Below is a small trained network, with its code and all its weights. Each question gives an input and a target symbol and asks what happens when units are switched off, that is, made to give their printed mean instead of their output.

import numpy as np


def w(rows, s, z=0):
    codes = np.array(rows[::2]) - 128.0
    scale = np.full(codes.shape[1], s)
    scale[-1] = z or s
    return codes * scale


def norm(h):
    return h / np.sqrt((h * h).mean(-1, keepdims=True) + 1e-5)


def f(y):
    return np.maximum(y, 0)


def softmax(a):
    e = np.exp(a - a.max(-1, keepdims=True))
    return e / e.sum(-1, keepdims=True)


def log_softmax(a):
    a = a - a.max(-1, keepdims=True)
    return a - np.log(np.exp(a).sum(-1, keepdims=True))


def net(x, mask):
    ids = ['ΦΨΩβεζηθμ'.index(c) for c in x.split()]
    T = len(ids)
    res = E[ids] + P[:T]
    r = norm(res)
    for j in range(2):
        rows = slice(3 * j, 3 * j + 3)
        q, k, v = (r @ M[0][rows].T for M in (Q, K, V))
        z = softmax(np.where(np.tri(T) > 0, q @ k.T / 3**0.5, -1e9)) @ v
        o = O[0][rows]
        res = res + np.where(mask[j], z, o[:, -1]) @ o[:, :-1]
    y = f(norm(res) @ A[0][:, :-1].T + A[0][:, -1])
    res = res + np.where(mask[2:10], y, B[0][:, -1]) @ B[0][:, :-1]
    return log_softmax(norm(res)[-1] @ U[:, :-1].T + U[:, -1])


Q, K, V, O, A, B = {}, {}, {}, {}, {}, {}
E = w([
[112,106,145],'Φ',
[82,123,172],'Ψ',
[110,140,150],'Ω',
[102,115,132],'β',
[122,136,156],'ε',
[106,92,130],'ζ',
[126,124,151],'η',
[215,108,2],'θ',
[90,108,133],'μ',
],0.025)
P = w([
[225,221,71],'0',
[12,44,72],'1',
[3,117,199],'2',
[12,96,169],'3',
[11,51,88],'4',
[35,94,137],'5',
[12,94,129],'6',
[21,92,175],'7',
[17,99,154],'8',
[12,99,160],'9',
[12,106,159],'10',
[23,94,161],'11',
[13,78,158],'12',
],0.0046)
Q[0] = w([
[164,131,104],'H1',
[143,158,148],'H1',
[108,144,149],'H1',
[254,229,86],'H2',
[54,36,158],'H2',
[159,143,108],'H2',
],0.044)
K[0] = w([
[132,20,165],'H1',
[80,129,166],'H1',
[102,196,128],'H1',
[5,7,241],'H2',
[197,190,64],'H2',
[126,118,130],'H2',
],0.027)
V[0] = w([
[113,115,135],'H1',
[163,176,129],'H1',
[190,69,150],'H1',
[160,191,138],'H2',
[54,250,31],'H2',
[76,147,151],'H2',
],0.025)
O[0] = w([
[137,153,128,128],'H1',
[120,83,155,137],'H1',
[154,71,93,29],'H1',
[105,107,178,106],'H2',
[179,222,252,255],'H2',
[181,76,157,89],'H2',
],0.024,0.0093)
A[0] = w([
[187,185,165,78],'N1',
[158,117,173,122],'N2',
[91,194,132,172],'N3',
[194,176,103,79],'N4',
[219,134,11,201],'N5',
[253,170,67,226],'N6',
[172,144,159,2],'N7',
[177,148,161,10],'N8',
],0.029,0.0038)
B[0] = w([
[56,130,57,230],'N1',
[168,161,178,171],'N2',
[56,74,57,249],'N3',
[212,142,146,160],'N4',
[252,154,235,192],'N5',
[251,145,238,179],'N6',
[112,93,68,161],'N7',
[114,102,52,168],'N8',
],0.044,0.016)
U = w([
[124,123,131,140],'Φ',
[158,143,46,91],'Ψ',
[87,122,219,147],'Ω',
[170,208,52,108],'β',
[45,176,204,69],'ε',
[103,250,141,119],'ζ',
[186,50,67,91],'η',
[167,141,137,254],'θ',
[113,19,171,103],'μ',
],0.023,0.0086)

Each question gives the input, a string of symbols that net reads in full, and the target symbol t.
The units are the heads (3 rows each of Q, K, V and O) and the neurons (one row each of A and B). Each row of codes is followed by its name. A weight is (code - 128) times the scale printed after its matrix; where a second scale follows, it is the last column's (O, A, B and U).
mask holds one flag per unit, heads first, then neurons. A switched-off unit (its flag False) gives its mean, the last column of its rows in O or B, instead of its output. The means were averaged over made-up inputs and are rounded, as every weight is.
A unit's drop is (log p(t) with every unit on - log p(t) with that unit switched off) / (log p(t) with every unit on - log p(t) with every unit switched off).
The circuit of an input: a set's keep is (log p(t) with only the set's units on - log p(t) with every unit switched off) / (log p(t) with every unit on - log p(t) with every unit switched off). Starting from all 10 units, units are removed one at a time, each time the one whose removal leaves the highest keep (on an exact tie, the one counted first), for as long as the keep stays at least 0.8.
units of the circuit, in order: the units of the circuit, biggest drop first
unit that matters most: the unit with the biggest drop
k most important neurons: the k neurons with the biggest drops, biggest first
which heads matter: for each layer, one digit per head in row order, 1 if its drop is at least 0.15 and else 0, layers parted by /
drop when u is switched off: that unit's drop, to one decimal
input ζ ε ζ β η ζ η, target θ: which heads matter	01
input η ζ η Ω β β Φ Φ, target μ: which heads matter	01
input Φ β β Ω β β, target η: which heads matter	01
input Ω ε Φ η, target ε: unit that matters most	H2
input Ψ ε μ ε ζ, target Ψ: which heads matter	11
input μ Ψ β η η Ψ, target β: units of the circuit, in order	(H2, N8, N1)
input μ β Ω η Φ β μ ε β η β, target β: 3 most important neurons	(N1, N8, N5)
input μ μ ζ Ω Ω β ε μ ζ μ, target β: units of the circuit, in order	(H2, N1, N8)
input μ Ω Φ ζ ζ η Ψ Φ μ μ μ Ω, target β: 4 most important neurons	(N1, N8, N5, N7)
input Ω ε μ ζ, target ε: units of the circuit, in order	(H2, N5)
input ε ζ η μ Ω μ ε, target Ω: drop when H1 is switched off	0.3
input ζ Ψ μ η η Φ Ψ, target θ: drop when H2 is switched off	0.8
input η μ Ω, target μ: drop when N1 is switched off	0.1
input η η ζ θ μ ζ Ω η Φ, target μ: unit that matters most	H1
